[ -61   20 -360    3   28  234 -103  -91  -17 -469   96 -193  215   21
 -108   -5  196  -45 -103  118  -62 -132 -239   20  140 -173  -86  151
   -6  -46  -39 -114] | 1
[ -27  -58 -184  107   78  -15   47  -71   91 -142   61   95  -83   47
  -28   27  -91 -195   33   42 -135  -50  182  -53 -123 -187 -235   14
  -29   98  123  -51] | 8
[  -3 -344  378  234 -179  462  -78   87   19  405  -20 -317   27  337
   40  227  130  225  519   34   61  -26 -368   68  453  103   96 -585
  214  -77  123  416] | 7
[ -10   53  -85  146 -245  321  -35 -174 -102 -206 -237   35 -173  -70
   21  243 -124   53  461 -109 -360  192  151 -238  -88  -23  -50   83
  352   -6   24  157] | 9
[  18   80   66  206  289  193  -67 -177   28   26   97 -161  121   49
  -32   23  275   46  189  200 -159  155 -203   -3  302  -80 -234 -374
   62 -103   92   16] | 6
[-409  -92 -273 -125 -188 -131 -317  151 -105 -480   83 -351  245   63
 -107  373  186 -338  469   10 -315  -15  -13  291   41 -436   41 -364
 -168   73  150  127] | 4
[-158  283 -176 -176  -14   64 -130  -58 -240 -495 -105 -155  103 -138
 -104  367  -71  -63  -96  -35 -256   62  -58  -36  -15   82 -177  171
  -90    5  -29  335] | 4
[   0 -444   11  337   -1  370  230  438   -5   57 -256  310   88 -102
 -325 -157   77 -399   64    1  131  121  471 -214  195 -163   86   78
  113  149  716 -697] | 0
[ 189  155  144  -13   66 -394  162   50 -127  428  -47 -109  144 -206
  -99  195 -205  110 -411   -4   91   94  208    9   22  129  -92  501
 -184  -59  -30  118] | 4
[ 263 -175  214  -26 -138 -146  149  -11   20  209   97  -78 -217   16
 -129   69   19  210   80   -1  142  120    8 -167   80  114  276   32
 -186   -9   36  -45] | 1
[ -76  -38  296    4  272   43  -55   -2 -187  158  -33 -175 -161  242
 -187 -135 -117  122  273  106  363  -58   10  207  206 -374 -465 -122
  -54  -95  152  137] | 8
[ 179 -193   54   42   25  -78   74  -38  132  134   34 -149 -125   42
  -91   61   40  198   55  -88  165  177  -27 -173  175  120  151   33
  -27   -7  -49  -79] | 0
[ -67  -83   -5   21 -234  295  -41   47 -159   -9  -26 -251   40  169
  -66   63   91  104  411  -75    6   69 -177   22  127   -5   83 -324
   41  -64  -29  385] | 5
[ -15 -105   76  -20 -164  453    0  152 -196  -24 -176   17  -38   60
   42   -7   20   79  303   16   91 -224   25   13  -99  171 -134 -148
   83   60   86  344] | 7
[ 219 -351 -110   48  -54 -165   -2   94  134   55   -3   -6 -185   29
 -110  128  -64   -3 -101 -224  129  158   84 -245  250   56  254  253
   50   86  179 -410] | 1
[  51 -155   91   24  -95  225  127  -28  112  -56  -26 -220 -332   70
  100  117   42   90  183  -49  -34   16   18  -50   50   56  -33 -145
  157   14   65  -11] | 9
[  -5 -168   76  -53  102 -363 -122   91  -21    2  123  -83  -67   36
   12  -67   66  -28  273   37  -18  -47   25  191   13 -237 -132 -247
 -149  -29   31  -57] | 8
[  59 -260   -7   45  -49  238  -22  196 -263   38   40  184   46   99
 -121 -102   82 -261   47   56  147   14 -151  177  198  -38 -180 -128
 -184   14  363   32] | 2
[ -68  408   41 -102  237 -113 -100 -216   53 -214  -12 -115 -142   20
   12   93  210  169  511   51 -237   82  -45  -98 -252 -253 -139  -71
  105 -115 -158 -252] | 5
[ -79 -233 -182   45  -77   73 -262  114 -189 -227  -18  -60  127  -90
 -113  385  -81  -87 -128  -94 -205  121 -121   33  178  131 -113   77
   72    6  141   15] | 2
[   8    0  -57   65  -11  278    3  -84 -151  -23   28 -120  115   60
  -31  267   85  -57  289    7  -88  130 -201   31   86   42 -101 -111
  100   -6   15   49] | 2
[ 210 -482  -86  150  183 -118   48  -40  229  216  190 -103 -102  142
  -18  -77  151  157   60 -140  120  288  -86 -182  400   76   72 -201
   37   24   64 -152] | 7
[-120 -385  -33 -127 -227  235  143  106 -135  -61 -147 -139   75 -190
  -74  250  -85  105  -18 -118  102  -27  251   55  242  218  104   65
   69  174  107   59] | 3
[ -93 -185  186   28 -221  305 -157  146 -154  -76 -153 -103  -94  122
  -66 -184   14    5  509   53  146 -255  -16  147   82 -173   -9 -358
   59  -45   56  416] | 4
[ -62  120   31   38  207  296  241  112 -120  467 -290  -43  192  -46
  -81   -5 -174  -72 -221  -33  213 -189   10   28   87   86 -444    4
   80 -186  232  359] | 7
[  83  -29   91 -113 -188 -161  191   66  -21  -31   56 -140  -79 -112
 -132  143   45   89 -215   26   66   32  108 -154   30   77  258  182
 -142   -6  165 -160] | 8
[  19   41  -76  -22  -41   78   30 -222  -16  168  -21 -128  -45  105
  215  354 -202  -47 -256 -213 -118  117 -276  193  323  128 -289  160
  201  -43  -96  426] | 4
[ -89   56 -198 -213 -208  336  109 -179   50 -165  -89  -93  105 -173
   70  343  403  -64  187    0 -244  -48 -125  139 -183   60    4 -158
 -197   -8   74  339] | 6
[  -9 -295 -365  257  -51   40 -354   94  155 -400  180 -315 -203  346
   22   96  110 -284  899   58 -145 -190   30  168 -104 -487 -277 -417
    2   86   26 -240] | 5
[ -98  269  -74  197  129  340 -275 -121   54  -74 -274    2   43  -46
   68  208   46   40  200  -12 -199   51 -113 -136 -202   81 -211 -170
  342 -158   -4  152] | 0
[-111   11   61 -106 -241  301  215   78 -144   15 -230  216   59 -112
   12   97 -111  -84  -70 -129  107 -339  213   88 -274   97 -161   77
   31  -54  137  235] | 9
[ -46 -177  -90 -106 -122 -151 -129  112  -68  -46   51   58  -59   98
 -103  161  -78   86  161  -33   33  194 -136   15   13   35  -20  205
 -207   -3   84   -3] | 7
[ 170 -265  146  -59  -91  102   40  159 -127  -86   -8   29 -246  -52
 -113  -39   43  -58  209    6   54 -150  138  -73 -124  -56  285 -100
 -130  115  163 -364] | 3
[-227   17   46  174  -52  135 -193  120  -52 -142  -67 -287  121  159
   -9   26   33    7  444   81  -95  -87  117   30  -82 -399   41 -242
  153  -32   52   28] | 7
[-131 -182   81   42    5   56 -125  115   30  -10  -20 -110   16  153
 -202   47   59 -128  274  -35  179  -62    6   44   45 -226    5 -255
   71    8  129   93] | 5
[ -10  138  -16   93  172 -100 -293  -69   16 -166  186 -244  146  187
 -169   53  335  135  457  234 -101  153 -330 -215  121 -187  163 -462
 -197 -140   75  -30] | 0
[-203  332  188  123  266 -181 -354  -95 -147  172   49 -178  365  253
 -106 -332  258  179  503  312  105   -8  -60  158  124 -756  -60  -99
  167 -120  -42  -40] | 8
[ -97 -275  -58  -74 -379  193   77  223 -270  -28  -29 -134  104    9
   53  121   27   51  131  -56   -6  -40  -59  147  191  186  -96  -85
  143   -5  155  282] | 8
[ -91 -274 -143 -240 -369   59 -117  -54 -172 -402   41  -99  -81  -87
   89  178  156   42  348  -11  -77  -42  -96  266  -20  -16  -50 -177
 -147  -33   27  383] | 4
[-274  224 -161   -3    5  -70 -213  -74    5 -245  138 -327  191  171
   45   30   94  170  216  141 -109  -66 -139  118  -30 -268 -127 -174
  -64 -158 -137  103] | 6
[-185 -145  228  -70 -198  602  -66  203  -61 -336 -200   30 -143  117
 -172 -120  219   65  514  119  145 -282 -142  -25  -86   -1   61 -359
    4  -27  169  132] | 0
[-214  -86  160   -3  -42    9  -68  140  -86 -323   70 -140   54   -8
 -226  -79   88   -9  211  150   13  141   82  114   19 -237  130 -140
 -178   39    9  -69] | 5
[  35 -261  155  105  -88  266   26   40   -5  -61 -112  395  -36 -145
 -129 -105   60 -122 -258  -99  135    8  242  -17  -29   51  120   64
   39   83  215 -160] | 6
[ -68   -1   38  204  113  -59 -192 -199    2  116   85 -244   28  250
  195  211    1  118  730  188 -359  -33  -75  -26  146 -298 -312 -410
  367   -2    1  313] | 3
[ 168 -194   84  -49  174  -96   33    4    0 -297   37 -252 -211 -238
 -265  209  136   74  -28    3  -11  301  -15 -159  262  214  -22  -50
 -182   -3   99 -183] | 8
[ -50 -236  102  106   11 -148 -174  108   32 -162   89 -235   87   65
  -54   -4   47  118   28  158  208   33  -36  110  209 -164 -101   79
    5  -82   81  -11] | 6
[-125   41  157 -212 -235  254   93  -74  -41 -228 -216  212 -172 -223
  161   70    2 -340  306   22  -30 -290  201  207 -382 -120  124 -225
   43   96   86  123] | 7
[   9 -135 -284  149 -300  292   35   50   -8 -696  -34   16 -309 -135
  204   50  -75 -306  -39  -88 -275 -101  171   61  -35  116 -361 -149
  152  -44  143  -26] | 5
[   3 -105  178  128  -22  176 -201   46 -116  -40  -59   -8  132   36
 -122   88   97  -52  273   91  -49  114  -47  -10   -6 -184  286 -189
 -111   72  113  121] | 1
[-109   11   13 -186   65   90 -204  -63 -151 -364  -65  157 -117  -33
  -36  -13  -64  228  107  -48  -45  -78  -22 -114 -315   69  -34    8
  -23   22 -157  150] | 2
[ -49 -238  -12   -9 -132  262   27   -8   44 -201  -78   33 -198   53
  117  -53   85 -171  359    8  123  -91   -2  149   53  -96 -167 -271
   60    8  186  149] | 2
[  89   68   74 -233   93 -228   78  -44  -25  -75  123 -236   15 -107
 -164   71   94  -58  -18  172  128    6 -101  194    0 -151  128  175
 -519   28 -103  -23] | 4
[ 222   49  117  -64  -80   14  283  -75   42  186   -6  -70 -201  -46
 -143  -24  -26  192 -187  -71  273   69   59 -160   13  124  173  374
  -52  -65  -55 -261] | 6
[ -89 -311  -16  155 -321   23 -305 -132 -260 -332  202 -262 -303   58
   89  240  -59 -149  562   70 -683  218   68  103  308 -246  -29 -582
  396  191   54  265] | 3
[  33  331   75  122  297  315  239 -161   25   76 -307  -49  -26 -105
  128  116   99 -208  427  -33 -300 -108   44 -165  -98  -96 -411 -324
  412 -133  129  129] | 8
[-121 -295   20   -4 -120   -8 -219  114   45 -227   94 -132  -39  135
  -37  -97  225   -4  348   25   19  -25  -16  194  178 -205   63 -387
 -207   50   56  134] | 7
[ -97 -599   91  178 -222  309  -55  324 -310   97 -158   79  329 -154
  -31 -114   98 -158   52  -45   22   94  124  279  428 -196  197  -46
  326   56  342 -279] | 0
[ 101   12    2   35  -90   39  -15  -18   37  140 -187  -79   67  -42
  -31  248  -60   69  -17 -158   50  167  -64  -54   81   67  148  249
  -93  -59  -12  177] | 5
[ -34 -180  315 -158 -311  282  122   23  -91  -14 -166  165 -296  -52
  -53 -154 -112   78  209 -120  258 -329  186   62 -151   63  183 -167
   61   15  -64  142] | 2
[ -16 -103  -87 -220 -166   96   82    3  -65   33   50   -3  -96   37
 -147  -81  109  -34  -81 -114   21 -174 -142  117  132  -81   77  126
   28   -3  -28 -113] | 4
[-143 -346  -33 -212 -295  -25 -149  202  -47 -314  118 -130  -15   -6
 -215   29  127   12  196   57   28    4  -63   92   56  -32  419  -46
 -268  172  -24  -37] | 7
[  31 -467 -263 -247 -111 -294  -97   11  -34  161   68  -31  103  101
   35  234  126  170  329 -345   31  189   19  -93   27 -157  535    5
 -176  167   70 -155] | 2
[ 121  -20 -215   16 -140  165  324  -15 -113  -30  -19 -142  -72 -140
  130  127  116 -180  132 -150 -377   -9  157   25  174  131 -304 -167
  129   16   77   65] | 7
[ 123   89  318   -9  312  239   21  -16  -48  224  -50  214   46  -38
 -153 -184  253  129   28  202  131  -32 -118  -27 -144   16   -9  -58
 -182   -3   59  -43] | 5
[ -31  -41 -139   52 -122 -323  -59  -93   35 -188   14 -179 -143   72
  106   51 -148  -22  129  -66  -15   -2  290   69   97 -298 -282  119
   72   -8   15  208] | 3
[ -92  -95  -20  -26  -24 -160  -96   86  -52  -79   79  -99  134   27
  -71  137   75  -44    5   39   15   34   27   74   40 -125   10   -9
  -48   29  102  -40] | 0
[ -99 -311  136 -162 -197   79   63  118 -113   -1    0   46  -90    3
   73 -136   60  -81  203  -29   15 -129  -87  284  143  -82    6 -273
  -27   -7   77  156] | 2
